Each row has a class, written after it.
0; 4; 0; 0; -20; -66; 31; 60; 2; -46; -24; 33; -12; 9; 21; -1; 30; -29; -43; 17; 15; -64; -3; 49; 13; -24; -25; 3; 16; -7; -32; 1 : q775
10; -43; 7; -20; 56; -3; 35; 1; -40; -11; -9; -21; 63; 37; 3; 5; 32; -6; -47; 2; 6; 56; 18; 2; 14; 5; -46; 28; 10; -3; 2; -4 : q671
-46; -25; -15; 31; -11; -13; 59; 18; -4; -14; 0; 21; -27; -40; -35; -3; 0; -1; 42; 10; -29; -16; -36; 9; -24; -7; -33; -15; -4; -15; -13; 2 : q317
-22; -7; 49; 22; 15; 68; -35; -21; 4; 2; 6; 7; 21; -13; 13; 14; -31; -25; 12; 23; -17; 64; 25; 14; 18; -23; 33; 6; 52; 42; -10; 28 : q705
-29; -3; -23; 37; 8; 8; 5; -20; -20; -17; -6; -5; -11; -47; -2; 5; -5; 32; -16; -18; -17; -45; 24; 20; -16; -21; 17; 16; 55; -15; 14; -40 : q735
27; -44; 23; 7; -10; 18; -7; -25; -66; 17; 18; -15; 45; 2; 6; 10; -29; -24; 14; 2; 29; 50; -15; 43; 19; -20; 18; -6; 41; -14; 25; -1 : q970
8; -10; -1; -9; 13; -27; -3; -38; 14; -22; 13; 23; -46; -20; 8; 21; -40; -1; -10; 17; -42; 21; 48; -54; -15; 15; -5; 17; -33; -15; 1; 0 : q344
14; 19; -6; 21; 2; -9; -17; -47; 55; 27; -29; 31; 6; -23; -19; -1; 9; 14; 25; 5; 4; 22; -4; 16; -48; -11; -62; -43; 40; -39; 11; -19 : q970
-4; -23; 11; 22; -2; 60; 26; 8; 30; -52; 3; -2; -17; -66; -12; 51; -49; -32; -17; 27; -48; -44; 36; 1; -30; -26; 0; 43; 37; -12; -35; 8 : q970
41; 70; -29; -12; 5; 27; -10; -37; 25; 27; -11; 10; -8; 28; -12; -6; 38; 12; 36; -40; 44; -28; -12; 12; -54; 21; -16; 36; -6; -23; 9; -30 : q510
-24; 45; 2; 19; 22; 40; -11; -53; 10; -41; -26; 4; -6; 1; -14; 9; 4; 34; -11; 6; -23; -13; -12; 2; -36; 17; 25; 34; -2; 39; 0; -40 : q735
-23; -16; 0; -24; 15; 72; -25; -22; -22; 24; 2; -11; 77; 7; 2; 2; 53; 30; -67; 15; -39; 23; 30; 15; 39; -39; 3; -31; 53; -10; -28; -18 : q439
4; 25; 20; -3; -8; 2; -6; -30; 11; 10; 3; 28; -20; -1; 1; -17; -15; -4; 54; -6; 25; 8; -36; 8; 1; 10; -4; 14; 6; 12; 10; 26 : q705
-38; 83; 1; 20; 35; -31; -7; -30; 30; 23; -21; 55; -29; 7; -22; -52; -38; 27; 20; -37; 13; -16; -23; -2; -5; 3; 82; -24; 18; -29; 47; -15 : q735
-40; -10; 4; 6; -16; -46; -2; 9; 0; 36; 9; -23; -4; -42; -31; 2; 16; 17; 40; 19; -11; -49; -22; 23; 26; -13; 32; -47; 35; 22; 15; 10 : q236
12; -42; -4; 41; -15; -11; -25; -12; -34; 13; 35; -22; -11; -3; -46; 18; -47; 7; 30; 7; -43; -39; -8; 36; 43; -18; 61; 29; -16; 42; 23; 0 : q510
20; 44; 1; -16; 6; -2; 55; 70; -7; 34; 9; -35; -6; 14; -41; -49; 14; -47; 60; -1; 25; -18; -37; -31; -33; 29; 18; -1; -38; 2; -3; 32 : q317
-12; 35; -6; 17; 25; -9; -16; 14; 12; 14; -33; 5; 29; 46; 34; 1; 44; -3; 9; -5; 22; 46; 41; 23; -17; -6; -35; -10; 32; -23; -8; -50 : q705
-9; 15; 20; -13; 14; 1; 23; 39; -21; -13; 9; 0; -30; -26; -9; -30; -12; -21; -12; 1; -21; -31; -7; -12; 7; 34; 34; 8; 30; 15; -14; 32 : q236
14; 19; -34; 16; -23; 38; -1; 23; -25; -13; 28; 10; -40; 23; -38; 12; 0; -7; 40; -21; -17; 22; -8; 58; -22; -14; 15; -14; 11; 5; -22; -42 : q236
-26; -16; 33; 16; -9; -10; 18; 4; -38; -7; 5; 35; 15; -6; 10; -7; 32; -23; 27; 42; -5; 23; -14; -5; 9; 17; -22; 4; -14; 33; -34; 5 : q510
9; 29; -6; -7; -8; 52; -4; 41; 21; 28; 4; -24; 8; 4; 12; -11; 2; -19; 0; -2; 29; -7; 6; -19; -27; -6; 40; 1; 6; 2; 0; 10 : q344
-18; 17; 20; 15; 6; -11; -5; -2; 24; 17; 7; 2; -30; 23; 5; -53; 57; -12; -6; -14; -14; 24; -20; 22; 21; 5; -54; -23; 12; 8; -13; 44 : q884
11; -11; 8; 13; -3; -29; -31; 17; 7; -34; -46; 19; -14; -13; -16; 22; -53; -7; -26; 22; -12; 5; 32; -7; -29; 6; 16; -13; 23; 14; -10; 4 : q236
-28; -34; -24; 1; 42; 31; 31; -47; 32; -1; -14; -7; 31; -18; -30; 18; -6; 47; -15; 1; -15; 12; 4; -24; 12; -41; -7; 15; -1; -20; -4; 16 : q439
5; 79; 4; 7; 3; -15; 0; 34; 98; 51; 10; -38; -19; -9; 0; -21; -10; -10; 37; 5; 57; -24; -24; -36; -32; 15; 19; -13; -33; -18; 13; 22 : q884
-46; 15; 14; 33; 1; 26; 38; 1; -25; -25; 10; -25; -27; 10; -37; -7; -13; -8; 12; -1; -33; -36; -50; 13; 12; 10; 53; 28; -21; 47; -1; -2 : q735
5; 45; -45; -31; -46; 26; -4; 55; -19; 36; 36; -33; 4; 7; -1; -15; 40; 0; 65; -3; 36; -16; -32; 21; -16; -10; 31; -27; 1; -4; -10; -36 : q236
-25; 24; 6; 12; 5; -50; 5; -40; 2; -5; 0; 16; -17; 6; 1; -19; 51; 13; 26; 7; -7; -6; -6; 18; -3; 13; -44; 26; 9; -14; 9; 1 : q884
-29; 35; -31; 19; -7; -7; -45; 4; -4; -12; -15; 28; -27; 26; -4; -7; -41; 4; 3; -32; 19; 1; -11; 20; -29; -24; 50; -15; 9; 7; 41; -19 : q671
-14; -5; 1; -43; 15; -7; 48; -9; -81; 20; 54; -12; 24; -15; 21; -9; 43; -6; 16; -13; 24; 32; -17; 17; 18; 4; 13; -33; 11; -37; 3; -31 : q317
-24; 48; 6; 14; 16; 76; -27; -18; 8; 0; -4; -2; -24; -14; 8; 17; 20; 5; -28; -27; -7; -36; 38; 5; -16; -15; 17; -4; 42; 17; -15; -3 : q439
-51; 92; 34; -38; 15; 57; -20; -31; -3; -4; -12; 17; -2; 22; 3; -16; 114; 9; -21; 1; -28; -10; -4; 13; -26; 27; 16; -56; 47; 43; -52; -29 : q705
-27; -22; -7; 20; -18; 43; -9; 2; -17; -59; -2; -21; -9; -7; 10; 13; 0; -11; -32; 10; -29; -15; -3; 24; -14; -27; 23; 48; 18; 47; -23; 10 : q3
-50; 13; 19; 30; -21; 0; -76; -65; 15; -18; -8; -3; -17; -17; 33; 13; -28; -21; -59; 18; -21; 38; -13; 17; 3; -14; -16; -28; 23; 42; 10; 15 : q439
-14; 12; 36; -6; -31; 37; 14; 42; 1; 30; -25; 7; 13; 15; 2; 7; 9; -38; 47; -4; 21; -42; -13; 17; 7; -4; -7; -4; 3; -9; -1; 29 : q317
-1; -12; -20; -12; -61; 1; -65; -6; -32; 23; 34; 34; -28; 6; -4; -42; -30; -31; 27; 0; -36; 31; 3; -6; 25; -37; 37; -31; -11; 4; -9; 30 : q510
-48; 22; -6; -12; -39; -35; -16; -30; -3; 20; -19; 0; -42; 42; 26; 5; 65; -22; 43; -36; 25; 23; -34; 30; -10; -14; -61; -83; -33; -1; 5; -6 : q317
36; -4; 37; 1; 43; -4; 6; -13; -14; 15; 22; 13; -21; -7; -6; -27; -5; -4; -41; -30; -9; 26; 3; 32; 32; 22; -9; -31; 53; 2; -7; 13 : q705
9; 41; 17; 22; 28; -25; -1; 33; -14; 86; -6; -27; 13; 52; -8; -8; 64; -5; 79; -47; 68; -48; 10; 45; 18; 1; -11; -3; 21; 12; 62; -6 : q671
26; 51; -22; 22; 19; 26; -9; 5; 21; -23; -26; -4; 9; -20; -31; -4; 4; 16; 4; 11; 40; -40; -5; 23; -65; -25; 63; 33; 44; 42; 9; -1 : q775
17; 53; 4; 16; -10; -46; -51; -20; 67; 53; 18; -16; -13; -17; -2; 11; -20; 25; 7; 30; -2; -43; -17; 17; 12; 7; 14; -35; -11; 5; 39; -31 : q775
14; -29; 1; 44; 6; 19; 4; 1; -8; -30; -26; 1; 5; -17; 11; 56; -24; -16; -21; 6; -18; -10; 61; 29; -37; -13; -43; 24; 49; -42; -8; -45 : q970
14; 36; 24; -22; -6; -12; -4; -13; -6; 22; 32; 0; 8; -25; 7; -27; 40; 0; 16; 10; 23; -26; 0; 13; 4; 9; 3; 16; 38; -16; 2; 17 : q884
-28; 26; 26; 15; 28; 14; -10; -53; -21; 22; -22; -12; 7; 12; -24; -24; 58; 33; -29; -2; -41; -6; -7; -6; -26; 51; -2; -9; 39; 19; 11; -17 : q3
-39; -7; -42; -10; -24; 0; -23; 22; 13; -39; -45; 17; -20; -5; -20; -23; -43; 5; -30; -12; -15; -4; -26; -10; -34; -48; 62; -54; -6; 4; -8; 24 : q317
12; -12; 32; -16; -33; 9; -10; -22; 3; 21; -28; 8; 21; 6; -13; 12; -24; 9; 21; 26; 13; -45; -27; -20; 4; 21; 20; 32; -16; 12; 26; 33 : q344
24; -33; 19; 13; -48; -21; 5; 9; 16; 16; -4; 30; 11; -62; 7; 9; -33; -4; 47; 15; 57; -46; -15; 16; -1; -31; -9; 23; 34; -13; 12; 40 : q3
-24; 66; 54; 24; 31; 26; -24; -44; 15; -6; -24; 28; -12; 27; -2; 19; 19; 5; -46; 25; -36; 14; 3; 9; -22; 52; 6; -23; 15; 30; -6; -37 : q775
-14; 58; 1; 2; 4; -111; 18; 6; 45; 35; 16; 32; -57; -2; -28; 29; -11; 7; 68; -16; 40; -26; -19; 33; 9; -1; 32; -82; -22; -28; 21; -40 : q236
-59; 22; -14; -13; -15; -46; 39; 14; -3; 2; 9; -50; 2; 5; 14; 14; 30; -34; 8; 16; 19; 12; -46; 8; -13; 19; -16; -12; -5; -20; -3; -25 : q236
-7; -14; 25; -34; 10; 14; 5; -26; -11; 25; 16; -16; 6; 9; -12; -30; 11; 6; -51; 26; -70; -5; -13; -31; 48; 28; -1; -8; -4; -4; -4; 30 : q775
60; -59; -8; 4; -20; 39; 51; 52; -16; -44; 15; 0; -23; -20; -6; 4; -5; 7; -13; 1; 11; -44; -32; 15; 0; 2; -30; 43; -26; 37; -38; 25 : q344
-44; -34; 14; 10; -5; -25; 26; 37; 9; -13; -35; 2; 15; -20; -5; 2; 3; 5; 7; 36; -27; -42; -18; -6; 12; -4; -16; -13; -15; 12; -10; 17 : q317
15; -41; 0; 1; 8; -25; -15; -2; -28; 24; -4; -8; 30; 24; -3; 13; 16; 48; 2; 22; -28; 41; 0; 4; 21; 16; -37; -66; -48; 4; -1; -56 : q317
11; 20; 3; -52; -33; 4; 24; 8; -17; -61; -21; 15; -16; -16; -5; 9; 2; -31; -9; 12; 38; -14; -36; -8; -52; 17; 9; 10; 6; 16; -42; 23 : q236
-38; 22; -22; 22; -19; 18; -11; 25; 15; -5; 6; -28; -5; -22; 16; 12; -36; -11; 16; 26; -5; 12; -19; -5; -30; 15; 10; 16; 7; -2; 5; -29 : q236
34; 24; -39; 11; -10; -5; -14; 20; 35; -40; -19; -16; -30; 3; 29; -10; 7; -10; -56; 9; -4; -7; 1; -8; -68; 30; -65; 41; -13; 2; -12; -25 : q344
-18; 14; 30; 23; -32; 25; 15; 21; 18; 2; 15; -13; -32; 9; 11; 3; -3; -27; 8; 3; 0; -26; -34; 12; 7; 23; -28; 25; -19; -5; -14; 22 : q884
11; 33; 27; 0; -5; -21; -6; 17; -4; 3; 0; 20; -33; -14; 27; -18; 83; -10; -42; -1; 12; -19; 5; 21; -27; 29; -47; -66; 33; 30; -30; -11 : q344
-15; 31; 38; -22; 9; 37; -35; -49; 23; 16; 23; 15; -6; 14; 44; 7; 80; 2; 3; 12; -26; 15; 1; 8; 36; 21; -47; -17; -27; 48; -36; -9 : q510
-15; -44; -1; -20; -5; 31; -29; 6; -79; -19; 1; -26; 36; 27; 27; -33; 14; -13; -44; 18; -65; 33; 33; -2; 34; -2; 0; 35; 42; 8; -19; 4 : q705
40; -67; 18; -17; 17; 16; -44; -52; -7; 44; 16; -23; 27; -29; -23; -18; -38; 19; 3; 7; -33; 52; 4; -6; 44; -18; 0; -30; 10; 23; 32; 56 : q317
34; -13; -22; 15; -21; -17; 25; 70; -24; 15; 14; 0; 44; -23; 38; -49; 57; 10; 11; 22; 76; 10; -51; 34; -15; -3; -44; -8; 22; 18; -8; -13 : q344
23; 16; 15; -15; 19; 75; 17; 20; 43; -11; -5; -7; 17; -14; 18; 17; -43; 4; -2; 20; 14; 9; 3; -46; -24; 26; 5; 41; -18; -1; -31; -2 : q705
18; -19; -13; -13; 3; -32; 48; -14; -49; -11; 14; 19; -17; -8; 11; -7; 54; 19; 21; -22; 39; -22; -27; 1; -5; 22; -42; 7; -27; -4; -22; -14 : q510
41; 21; 25; -41; 42; 10; 26; 4; 29; -59; 11; 34; -12; -15; -1; 20; 33; -13; -43; 11; 1; 26; 31; 15; -11; -14; -5; -24; 15; 29; -80; -2 : q705
-36; -9; -13; -13; -24; 7; -51; -42; -10; -32; -8; 3; -16; -26; 26; -17; 34; -13; 4; 14; -22; 47; -2; 16; -12; -22; -36; -3; 48; 43; -11; 33 : q236
43; -23; 20; -34; 6; 33; -10; -23; -37; 12; 3; 41; 13; 25; 16; 6; 46; 49; 57; 8; 1; 31; 47; -42; 15; 8; -19; -3; -47; 16; -30; -12 : q3
-1; 2; 23; 21; 49; 10; 18; -42; 15; -16; 24; 28; -65; -30; 19; 21; 11; 16; 8; -35; -4; 17; 37; -3; -3; 2; -16; -3; 2; 13; -11; 1 : q3
-22; 16; -22; 28; 2; 9; -1; 6; 40; 17; 5; 12; 8; -32; 11; -7; 1; 14; 52; 27; 16; 54; -15; -19; -41; -25; -13; -62; -6; -12; -8; -32 : q970
-23; 30; 23; -7; -10; 2; 37; 34; 12; 30; 10; 33; 9; 17; 18; -19; 1; 8; 61; -2; 42; -41; -23; -5; 36; 7; 25; 34; -18; -52; 9; 15 : q884
